Below is a small trained network, with its code and all its weights. Each question gives an input and a class and asks what happens when units are switched off, that is, made to give their printed mean instead of their output.

import numpy as np


def w(rows, s, z=0):
    codes = np.array(rows[::2]) - 128.0
    scale = np.full(codes.shape[1], s)
    scale[-1] = z or s
    return codes * scale


def f(y):
    return np.maximum(y, 0)


def log_softmax(a):
    a = a - a.max(-1, keepdims=True)
    return a - np.log(np.exp(a).sum(-1, keepdims=True))


def net(x, mask):
    res = np.array(x, float).reshape(1, 7) / 4 @ E
    y = f(res @ A[0][:, :-1].T + A[0][:, -1])
    res = res + np.where(mask, y, B[0][:, -1]) @ B[0][:, :-1]
    return log_softmax(res[-1] @ U[:, :-1].T + U[:, -1])


A, B = {}, {}
E = w([
[126,97,146,118,121,129,127,130,130,124,140,134],'x0',
[135,99,138,117,93,106,107,123,145,150,173,93],'x1',
[76,181,136,61,184,221,110,100,136,145,181,124],'x2',
[139,138,141,134,139,142,125,132,134,125,113,154],'x3',
[123,148,196,114,122,102,116,29,115,98,65,82],'x4',
[157,123,121,115,108,100,120,113,125,169,158,77],'x5',
[121,133,174,96,76,129,253,172,221,127,122,120],'x6',
],0.015)
A[0] = w([
[122,158,192,139,103,119,147,2,117,70,109,103,177],'n0',
[135,158,173,101,128,118,167,150,199,123,69,68,115],'n1',
[160,167,120,151,160,156,137,117,144,135,185,123,124],'n2',
[128,110,138,130,184,66,75,86,110,108,70,123,190],'n3',
[118,127,98,176,133,164,66,139,76,136,182,164,151],'n4',
[137,136,154,107,77,108,237,243,185,132,94,90,203],'n5',
[103,125,94,142,149,191,74,116,114,193,199,119,196],'n6',
[113,170,148,15,143,217,156,125,138,162,154,108,150],'n7',
[173,84,73,204,91,34,97,158,70,144,131,156,255],'n8',
],0.0097,0.0065)
B[0] = w([
[165,126,202,51,4,72,88,138,97,108,129,62,218],'n0',
[149,164,120,108,70,106,200,112,96,99,117,149,185],'n1',
[92,119,116,102,111,145,152,151,96,159,108,142,157],'n2',
[165,57,137,148,99,121,63,109,141,102,77,98,204],'n3',
[147,128,115,128,134,102,132,125,60,132,152,170,203],'n4',
[82,150,192,141,171,109,208,140,179,198,106,102,250],'n5',
[92,121,123,94,211,179,128,80,103,112,134,166,210],'n6',
[87,195,140,70,110,209,124,107,145,106,173,106,217],'n7',
[168,65,86,198,130,113,119,145,162,144,115,139,250],'n8',
],0.012,0.02)
U = w([
[193,96,28,195,185,116,129,179,142,119,144,201,252],'0',
[122,140,135,195,175,141,205,208,138,177,120,89,176],'1',
[164,87,121,173,43,135,65,67,118,96,86,102,183],'2',
[162,114,173,116,59,55,205,90,105,134,85,127,64],'3',
[92,121,81,90,156,191,130,46,43,163,152,223,130],'4',
[48,166,100,53,159,190,164,179,164,168,152,134,44],'5',
[110,148,184,55,145,174,2,104,7,133,118,66,153],'6',
[147,204,157,69,62,153,183,104,107,51,193,85,26],'7',
],0.0089,0.003)

Each question gives the input, the list of numbers given to net, and the class t.
The units are the neurons (one row each of A and B). Each row of codes is followed by its name. A weight is (code - 128) times the scale printed after its matrix; where a second scale follows, it is the last column's (A, B and U).
mask holds one flag per neuron, in row order. A switched-off neuron (its flag False) gives its mean, the last column of its row in B, instead of its output. The means were averaged over made-up inputs and are rounded, as every weight is.
A unit's drop is (log p(t) with every unit on - log p(t) with that unit switched off) / (log p(t) with every unit on - log p(t) with every unit switched off).
The circuit of an input: a set's keep is (log p(t) with only the set's units on - log p(t) with every unit switched off) / (log p(t) with every unit on - log p(t) with every unit switched off). Starting from all 9 units, units are removed one at a time, each time the one whose removal leaves the highest keep (on an exact tie, the one counted first), for as long as the keep stays at least 0.8.
circuit, biggest first: the units of the circuit, biggest drop first
unit that matters most: the unit with the biggest drop
top k neurons: the k neurons with the biggest drops, biggest first
drop of u: that unit's drop, to one decimal
input [-6,7,0,4,-3,-4,8], class 1: top 2 neurons => [n5 n6]
input [5,-5,-1,-2,0,1,-3], class 0: unit that matters most => n0
input [-2,-7,-4,-4,3,7,0], class 2: circuit, biggest first => [n5 n3]
input [-5,-5,2,2,0,8,1], class 5: top 2 neurons => [n0 n3]
input [2,-4,0,-2,-4,-2,-1], class 0: circuit, biggest first => [n7 n0]
input [5,-1,1,1,-4,-1,-8], class 4: top 2 neurons => [n6 n4]
input [-2,-3,-8,-4,0,-4,7], class 1: top 2 neurons => [n5 n0]
input [3,1,2,-6,0,0,-7], class 4: top 3 neurons => [n0 n6 n4]
input [-8,-8,6,3,1,2,1], class 7: top 2 neurons => [n5 n7]
input [8,4,6,2,0,3,-1], class 4: top 3 neurons => [n0 n6 n5]
input [5,8,-4,8,-1,7,0], class 0: circuit, biggest first => [n0 n8]
input [-3,-1,1,0,7,-7,8], class 7: top 2 neurons => [n8 n7]
input [4,-8,6,7,0,-4,-6], class 4: top 3 neurons => [n0 n6 n4]
input [-7,-4,5,3,-6,5,-1], class 4: top neuron => [n5]
input [-7,1,1,4,8,3,2], class 7: top 2 neurons => [n8 n5]
input [-2,4,-3,7,-1,-7,2], class 1: drop of n0 => 0.4
input [-1,0,-4,4,-1,-6,-7], class 0: drop of n0 => 0.4
input [0,-1,4,-8,-7,8,-5], class 4: drop of n4 => 0.0
